Each row is followed by one of two labels, saying whether the row has a hidden trait. Each part has a new trait and two new labels.
[ 2.77  0.55 -1.07  0.84  4.97  1.03 -0.89  0.37 -0.82 -0.48 -0.03  0.21
  0.34 -2.79  1.19 -2.71  1.95  0.13  2.79  1.90 -0.38  1.39 -1.45  1.31
  0.16  2.74 -1.95  0.12  1.96  1.32 -0.01 -1.46  2.31  0.19 -1.97 -1.22
  1.88 -3.08 -2.34 -0.73  1.43  0.89  0.19  1.00 -1.24 -0.26 -0.35 -3.74
 -2.35  1.16 -0.10 -1.92  1.62  0.32 -2.85  1.50 -1.25 -0.60 -2.18 -0.13
 -3.53 -0.37 -0.76]
(25)
[-0.25  0.89  0.56  1.40 -3.24  1.19 -0.82 -0.06  0.51 -2.21  0.27  0.47
 -0.51 -0.13 -1.43  1.32  0.62 -0.26 -1.78 -2.57  2.22 -2.02 -0.60  0.54
  3.75 -2.58 -0.37  1.88  0.16 -0.99  1.12  1.01 -3.29  0.38  1.68  1.33
  0.30  0.80  0.45  0.15 -0.76 -1.07  0.22 -0.56  0.38 -0.87  0.28  1.29
  0.83 -1.60  0.13  2.87  0.07 -0.84  1.91 -0.06  0.11 -1.10 -0.31  0.09
  1.25 -0.59  0.51]
(19)
[ 2.05 -0.97  0.53 -4.04  4.63  9.36 -2.25  0.52 -5.49  0.13  0.33 -2.22
 -1.72  1.92  0.28  5.33  0.49  0.58  0.49  2.02  2.01 -0.17  0.21  2.56
 -1.11 -1.42 -8.17 -0.99 -2.99  1.26  2.93 -2.59  1.29  2.21  4.40 -0.06
  2.35  0.21 -4.73  1.60  0.45 -1.07 -0.52  0.49 -2.31 -1.39 -1.19 -1.97
 -0.89  1.22 -0.26 -4.55 -1.51  0.98 -3.20 -0.49  0.42 -0.97 -6.41  0.30
  3.05  2.16  0.01]
(19)
[-2.09  0.58 -0.18  2.26  3.86 -1.99 -0.83  0.44 -1.20  0.12  0.84 -0.05
  0.57 -3.30  2.28 -3.34  0.96  0.79  2.56  1.76 -0.45  1.89  0.75  0.20
 -2.30  3.06 -0.95  1.00 -2.22  1.17 -0.76 -2.15  3.11 -2.72 -1.75 -1.22
  0.69 -2.87 -2.16 -0.46  1.51  0.63  0.18  0.72  0.15 -0.26 -3.14 -2.46
 -1.96  1.19 -0.68 -1.18  0.45  0.62 -0.03  0.62 -2.40 -0.82 -0.90 -0.21
 -3.12 -0.93 -0.04]
(25)
[ 3.07  1.96 -0.41  1.30 -3.12 -0.30  1.45  0.46  1.79 -3.02 -1.60  1.49
 -0.07  0.51 -0.86  3.33 -2.24 -1.79  0.32 -1.62  3.06 -0.94 -2.40  1.43
  3.00 -0.18  2.16 -0.68  5.34 -1.10 -2.04  0.34 -2.96  3.02  0.47  0.87
  0.89  0.68 -0.44  1.47 -3.37 -0.40  0.77 -0.88  1.69  0.95  2.96  2.12
  0.55  0.11  0.18 -0.52  3.70 -0.13 -3.32 -1.16  4.56  0.14  0.96  0.02
  0.66  0.57  0.20]
(19)
[-5.28 -0.06  1.08  4.52 -0.79 -5.53 -1.49  0.33  0.53 -0.40 -0.04  0.47
  0.58  0.31 -1.03 -1.02  1.15 -0.41  0.60 -0.64  0.33 -0.52  0.03 -0.31
 -1.91 -0.48  0.62  2.27 -1.27  0.71  1.45 -0.04 -0.93 -3.63 -0.66  1.23
 -2.22  0.41  1.00 -0.45  1.68 -0.58  0.02  0.55  0.95 -1.02 -0.61 -0.41
  0.05 -0.53  0.11  1.79  0.21  0.56  2.23  0.18  0.28 -1.90  0.46  1.14
  2.07 -0.61  0.21]
(25)
[-6.56 -1.29  0.92  1.44  4.16  2.09 -2.55  0.20 -3.06  1.52  1.09 -1.62
 -0.36 -0.01  0.51  1.58  2.53  0.65  1.60  0.57 -0.47  0.35  0.41 -0.04
 -3.97 -0.25 -4.50  2.10 -5.95  2.94  3.31 -2.06 -0.30 -3.30  1.68  0.97
 -0.55 -0.50 -1.44 -0.13  3.63 -1.04 -1.05  1.80 -1.23 -1.59 -3.51 -2.48
 -0.88  0.65  1.06 -2.27 -2.67  1.83  2.99  1.57 -2.30 -1.85 -3.80  2.01
  3.45  0.94 -0.51]
(25)
[-0.44 -0.40  2.41 -4.30 -1.45  2.98  0.16 -0.51 -1.97 -1.03  0.39 -1.42
 -1.87  1.36  0.87  4.79 -0.20  1.55 -3.48 -2.71  2.24 -2.44  3.30 -0.08
  0.86 -3.39 -3.09 -0.16 -6.49 -1.15  0.05 -1.79 -0.57  0.02  4.71 -0.90
  3.00 -0.40 -1.59  0.81 -1.41 -1.03 -0.98 -0.45  0.62 -1.23 -2.40 -0.37
  1.13 -1.27 -0.90  0.19 -1.98  0.02  2.84 -0.30  0.42 -1.25 -2.62 -0.54
  1.58  0.77  1.25]
(19)
[-3.06  0.98  1.04  0.80 -2.17 -4.15  0.56 -0.05  0.73 -1.16  2.94  0.14
 -0.28 -0.96  1.91  0.11  0.56  1.65 -2.01 -1.50  0.25 -1.34  2.02 -1.13
  2.18 -1.01  2.51  1.26 -1.56 -0.83  0.09  0.74  0.37 -0.80  0.45 -0.93
  0.51 -2.26  1.15  0.21  0.59 -0.07 -0.48 -0.19  0.90 -0.07 -3.20  0.89
  0.03 -1.13 -1.80  1.46 -1.34 -0.89  5.71 -0.43 -1.54 -2.13  1.69 -0.97
 -2.45 -1.44  1.55]
(25)
[-4.14  1.30  0.21  2.17  2.21 -4.36  0.91  0.16  1.49  0.46  2.82 -0.41
  1.04 -3.87  2.02 -3.61  0.37  1.39  1.97  0.58 -1.25  1.04  0.63 -0.53
 -5.19  2.39  4.90 -0.54  2.14  0.03 -0.77  0.54  3.90 -2.54 -2.27 -1.03
 -0.09 -1.84  1.90 -0.92 -0.07  1.07  0.19  0.31  1.78  0.90 -1.28 -1.30
 -1.33  0.74 -1.95 -0.32  1.60  0.47  1.58 -0.07 -2.77 -1.19  2.33 -0.56
 -3.37 -0.98  0.33]
(25)
[-4.54  1.40  0.94  5.50 -4.15 -8.07 -0.87  0.11  3.24 -2.01 -0.10  1.80
  0.81 -1.07 -0.94 -0.99  0.65 -0.59 -0.40 -2.94  1.41 -1.71 -1.13  0.06
  2.23 -0.89  5.84  2.97  0.17  0.10 -0.34  1.66 -3.38 -2.36 -0.93  1.26
 -1.82  0.10  2.98 -0.52  0.18 -0.73  0.42 -0.07  1.58 -0.54 -0.28  1.24
  0.92 -1.38  0.65  4.14  0.66 -0.36  5.50 -0.20  1.11 -0.70  2.91  0.45
  1.03 -1.28  0.54]
(25)
[ 3.34  1.77 -0.41  0.13 -2.56  0.01  1.24  0.97  1.29 -2.85 -1.26  1.30
  0.12  0.84 -0.52  2.04 -2.23 -1.44  0.23 -1.27  2.89 -0.63 -1.61  1.48
  1.67 -0.53  1.40 -1.03  5.04 -0.71 -2.61 -0.01 -2.80  3.00 -0.80  0.83
  0.89  0.06 -1.44  1.34 -3.25 -0.21  1.55 -1.40  1.68  0.32  1.86  0.86
  0.48  0.17 -0.49  0.61  4.14 -0.53 -4.29 -1.45  5.07  0.12 -0.91 -0.16
  0.58  0.22  0.50]
(19)
